Below is a small trained network, with its code and all its weights. Each question gives an input and a class and asks what happens when units are switched off, that is, made to give their printed mean instead of their output.

import numpy as np


def w(rows, s, z=0):
    codes = np.array(rows[::2]) - 128.0
    scale = np.full(codes.shape[1], s)
    scale[-1] = z or s
    return codes * scale


def f(y):
    return y / 2 * (1 + np.tanh(0.7978845608 * (y + 0.044715 * y**3)))


def log_softmax(a):
    a = a - a.max(-1, keepdims=True)
    return a - np.log(np.exp(a).sum(-1, keepdims=True))


def net(x, mask):
    res = np.array(x, float).reshape(1, 8) / 4 @ E
    y = f(res @ A[0][:, :-1].T + A[0][:, -1])
    res = res + np.where(mask, y, B[0][:, -1]) @ B[0][:, :-1]
    return log_softmax(res[-1] @ U[:, :-1].T + U[:, -1])


A, B = {}, {}
E = w([
[116,129,130,121,124,133,130,130,132],'x0',
[168,68,84,133,115,164,244,206,198],'x1',
[58,88,93,235,39,100,164,70,108],'x2',
[105,104,125,117,139,145,127,133,120],'x3',
[118,87,94,103,134,137,118,127,111],'x4',
[119,127,139,138,138,140,125,128,133],'x5',
[141,190,102,145,66,241,126,163,62],'x6',
[135,144,139,161,146,121,127,136,129],'x7',
],0.011)
A[0] = w([
[164,154,165,52,206,117,69,180,150,193],'n0',
[77,92,71,254,44,142,204,86,95,174],'n1',
[159,97,140,112,214,99,169,131,187,220],'n2',
[111,130,76,164,124,117,158,163,214,157],'n3',
[42,86,146,160,142,16,136,27,112,147],'n4',
[130,78,78,159,127,130,218,162,225,18],'n5',
[86,93,159,140,113,45,102,50,120,134],'n6',
[140,83,155,90,222,41,186,77,196,148],'n7',
[130,196,122,138,110,171,30,85,60,112],'n8',
[203,140,116,92,164,219,166,181,133,104],'n9',
[172,89,60,178,103,102,162,184,172,114],'n10',
[104,79,118,114,176,168,103,149,95,130],'n11',
[142,77,153,95,190,70,148,109,229,38],'n12',
[150,77,103,152,158,76,141,167,73,128],'n13',
[98,160,112,205,154,144,75,109,150,112],'n14',
[81,108,150,159,138,95,81,74,96,137],'n15',
[162,128,151,94,128,183,112,161,117,114],'n16',
[155,130,110,142,205,126,92,117,48,141],'n17',
[82,128,127,141,117,126,97,36,124,120],'n18',
[121,113,101,177,79,172,207,79,109,10],'n19',
[153,75,97,153,112,132,211,201,209,210],'n20',
[107,200,131,113,163,141,6,53,79,116],'n21',
],0.009,0.011)
B[0] = w([
[83,37,191,125,82,127,188,29,63,229],'n0',
[95,87,214,46,154,2,222,135,139,249],'n1',
[101,180,176,86,157,69,54,214,156,215],'n2',
[96,80,167,165,143,174,150,123,116,173],'n3',
[192,223,58,149,143,179,92,169,178,225],'n4',
[43,82,205,11,125,58,114,133,191,169],'n5',
[167,184,42,171,210,143,64,201,201,195],'n6',
[57,38,168,39,105,123,193,44,110,216],'n7',
[80,58,152,56,117,117,159,76,73,198],'n8',
[194,192,55,209,144,194,107,186,130,179],'n9',
[104,99,142,102,102,123,167,119,109,171],'n10',
[156,151,113,152,133,103,147,98,166,142],'n11',
[126,86,175,184,50,182,206,59,6,170],'n12',
[138,168,186,153,90,109,101,127,119,140],'n13',
[127,139,97,121,133,97,119,158,104,148],'n14',
[161,147,108,138,186,145,120,161,157,182],'n15',
[160,90,91,194,137,149,86,168,143,154],'n16',
[91,99,134,136,176,119,135,137,133,163],'n17',
[186,163,114,107,164,127,97,161,199,170],'n18',
[168,90,132,189,85,214,108,105,64,152],'n19',
[148,132,89,223,70,241,92,140,81,227],'n20',
[87,53,162,95,93,103,188,73,74,214],'n21',
],0.0071,0.017)
U = w([
[73,94,156,37,163,30,139,132,160,252],'0',
[102,81,131,156,108,147,152,84,54,156],'1',
[193,183,1,196,175,149,42,198,192,47],'2',
],0.0087,0.0015)

Each question gives the input, the list of numbers given to net, and the class t.
The units are the neurons (one row each of A and B). Each row of codes is followed by its name. A weight is (code - 128) times the scale printed after its matrix; where a second scale follows, it is the last column's (A, B and U).
mask holds one flag per neuron, in row order. A switched-off neuron (its flag False) gives its mean, the last column of its row in B, instead of its output. The means were averaged over made-up inputs and are rounded, as every weight is.
A unit's drop is (log p(t) with every unit on - log p(t) with that unit switched off) / (log p(t) with every unit on - log p(t) with every unit switched off).
The circuit of an input: a set's keep is (log p(t) with only the set's units on - log p(t) with every unit switched off) / (log p(t) with every unit on - log p(t) with every unit switched off). Starting from the 12 units with the biggest drops (on a tie, the unit counted first), units are removed one at a time, each time the one whose removal leaves the highest keep (on an exact tie, the one counted first), for as long as the keep stays at least 0.8.
circuit, biggest first: the units of the circuit, biggest drop first
k most important neurons: the k neurons with the biggest drops, biggest first
drop of u: that unit's drop, to one decimal
input [8,-3,-4,-4,-4,6,3,-4], class 1: most important neuron -> [n1]
input [-6,-2,2,-4,-2,-2,0,-4], class 2: circuit, biggest first -> [n7, n0]
input [-1,-1,2,6,-6,-1,-7,-2], class 2: circuit, biggest first -> [n4, n6]
input [7,4,-1,3,3,-1,-4,-6], class 1: 3 most important neurons -> [n20, n1, n12]
input [4,2,-2,-4,6,-4,-6,-5], class 1: 3 most important neurons -> [n12, n1, n20]
input [1,6,4,3,-6,5,-1,5], class 0: 4 most important neurons -> [n5, n1, n12, n0]
input [6,-8,1,2,7,-4,1,8], class 0: 3 most important neurons -> [n21, n8, n20]
input [8,0,7,-4,-4,2,-5,-4], class 2: 2 most important neurons -> [n4, n6]
input [1,7,0,2,3,4,-5,-2], class 1: 2 most important neurons -> [n20, n12]
input [-3,5,0,-3,-7,-7,7,-8], class 2: 4 most important neurons -> [n0, n9, n7, n21]
input [-8,0,1,4,-4,7,-6,2], class 2: 2 most important neurons -> [n1, n4]
input [8,-3,1,-7,-7,3,4,6], class 0: 3 most important neurons -> [n20, n12, n0]
input [-4,4,6,-1,4,-3,0,7], class 0: 4 most important neurons -> [n1, n5, n12, n0]
input [3,2,-3,8,-6,-8,-1,8], class 1: circuit, biggest first -> [n1]
input [-6,-5,3,2,4,6,7,5], class 0: 2 most important neurons -> [n20, n1]
input [1,-2,-4,2,-3,7,1,-1], class 1: 3 most important neurons -> [n1, n5, n0]
input [8,8,0,8,2,-1,2,-8], class 2: drop of n8 -> 0.2
input [2,8,-8,1,-2,3,-7,-2], class 1: drop of n18 -> 0.0
input [-7,4,-3,-8,-8,5,-1,-1], class 1: drop of n20 -> 0.1
input [-2,-2,1,6,-7,2,3,8], class 0: circuit, biggest first -> [n20]
